Below are the code and all the weights of a small trained network. Each question names an input and a class and asks about switching units off, where a switched-off unit gives its printed mean instead of its output.

import numpy as np


def w(rows, s, z=0):
    codes = np.array(rows[::2]) - 128.0
    scale = np.full(codes.shape[1], s)
    scale[-1] = z or s
    return codes * scale


def f(y):
    return np.maximum(y, 0)


def log_softmax(a):
    a = a - a.max(-1, keepdims=True)
    return a - np.log(np.exp(a).sum(-1, keepdims=True))


def net(x, mask):
    res = np.array(x, float).reshape(1, 4) / 4 @ E
    y = f(res @ A[0][:, :-1].T + A[0][:, -1])
    res = res + np.where(mask, y, B[0][:, -1]) @ B[0][:, :-1]
    return log_softmax(res[-1] @ U[:, :-1].T + U[:, -1])


A, B = {}, {}
E = w([
[113,114,134,150,130,94,138],'x0',
[244,89,167,164,38,150,146],'x1',
[183,155,152,83,124,45,6],'x2',
[140,200,21,243,98,107,138],'x3',
],0.016)
A[0] = w([
[73,121,61,84,172,103,121,252],'neuron 1',
[53,97,133,129,166,137,139,254],'neuron 2',
[76,87,176,137,114,81,158,188],'neuron 3',
[98,226,39,125,155,104,136,120],'neuron 4',
[195,136,100,96,86,94,128,65],'neuron 5',
[188,177,87,172,93,133,187,127],'neuron 6',
[193,111,128,198,114,107,76,65],'neuron 7',
[106,112,172,78,139,89,39,161],'neuron 8',
[98,81,135,80,181,164,159,227],'neuron 9',
[218,74,142,146,60,138,150,160],'neuron 10',
[103,133,107,155,108,170,212,178],'neuron 11',
[145,178,111,129,137,66,136,37],'neuron 12',
[159,63,223,98,70,150,151,151],'neuron 13',
[172,105,100,159,85,141,154,89],'neuron 14',
[195,175,114,60,112,5,10,147],'neuron 15',
[123,186,71,207,98,135,94,129],'neuron 16',
[75,132,159,108,178,158,101,178],'neuron 17',
[172,141,104,186,99,124,122,37],'neuron 18',
[170,143,108,209,75,146,105,57],'neuron 19',
],0.014,0.008)
B[0] = w([
[136,213,111,114,147,150,144,192],'neuron 1',
[139,171,112,118,116,196,131,190],'neuron 2',
[120,117,126,91,132,171,132,165],'neuron 3',
[51,179,170,192,64,113,121,193],'neuron 4',
[166,91,110,126,101,79,98,164],'neuron 5',
[98,98,91,161,184,147,129,194],'neuron 6',
[144,100,117,109,117,93,102,176],'neuron 7',
[94,123,171,71,175,101,107,206],'neuron 8',
[165,164,95,82,126,196,137,197],'neuron 9',
[165,39,147,171,123,116,158,210],'neuron 10',
[93,109,119,183,125,150,196,195],'neuron 11',
[115,126,129,118,118,99,121,149],'neuron 12',
[193,105,202,139,105,145,156,219],'neuron 13',
[117,83,109,125,157,120,147,170],'neuron 14',
[115,137,151,113,147,77,6,251],'neuron 15',
[101,146,112,231,91,81,95,198],'neuron 16',
[151,137,70,80,151,147,126,178],'neuron 17',
[141,121,96,111,144,112,95,168],'neuron 18',
[135,99,72,116,140,101,109,183],'neuron 19',
],0.014,0.032)
U = w([
[166,175,54,37,111,233,192,222],'0',
[195,64,178,109,53,207,239,192],'1',
[57,205,89,176,32,166,183,127],'2',
[119,49,23,159,111,134,187,156],'3',
[100,172,130,17,205,154,57,156],'4',
[189,73,255,84,91,90,90,84],'5',
[91,242,150,138,57,60,61,69],'6',
[172,73,41,108,76,75,37,2],'7',
],0.0096,0.0025)

Each question gives the input, the list of numbers given to net, and the class t.
The units are the neurons (one row each of A and B). Each row of codes is followed by its name. A weight is (code - 128) times the scale printed after its matrix; where a second scale follows, it is the last column's (A, B and U).
mask holds one flag per neuron, in row order. A switched-off neuron (its flag False) gives its mean, the last column of its row in B, instead of its output. The means were averaged over made-up inputs and are rounded, as every weight is.
A unit's drop is (log p(t) with every unit on - log p(t) with that unit switched off) / (log p(t) with every unit on - log p(t) with every unit switched off).
The circuit of an input: a set's keep is (log p(t) with only the set's units on - log p(t) with every unit switched off) / (log p(t) with every unit on - log p(t) with every unit switched off). Starting from the 12 units with the biggest drops (on a tie, the unit counted first), units are removed one at a time, each time the one whose removal leaves the highest keep (on an exact tie, the one counted first), for as long as the keep stays at least 0.8.
circuit, biggest first: the units of the circuit, biggest drop first
top k neurons: the k neurons with the biggest drops, biggest first
drop of u: that unit's drop, to one decimal
input [7,0,4,2], class 6: circuit, biggest first	(neuron 10)
input [7,7,-6,0], class 1: top 2 neurons	(neuron 13; neuron 15)
input [-1,-1,0,-8], class 0: top 2 neurons	(neuron 15; neuron 9)
input [7,0,-6,8], class 2: top 2 neurons	(neuron 4; neuron 16)
input [1,-8,0,-8], class 0: top 3 neurons	(neuron 15; neuron 9; neuron 2)
input [6,2,-1,0], class 1: top 2 neurons	(neuron 15; neuron 16)
input [-2,2,-1,0], class 1: top 2 neurons	(neuron 15; neuron 16)
input [-1,1,-8,-8], class 1: top 2 neurons	(neuron 13; neuron 1)
input [1,-7,-2,5], class 2: drop of neuron 9	0.0
input [6,2,2,0], class 5: drop of neuron 16	0.1
input [-8,-7,-3,1], class 2: drop of neuron 4	1.4
input [-7,2,-1,-2], class 1: drop of neuron 15	0.6
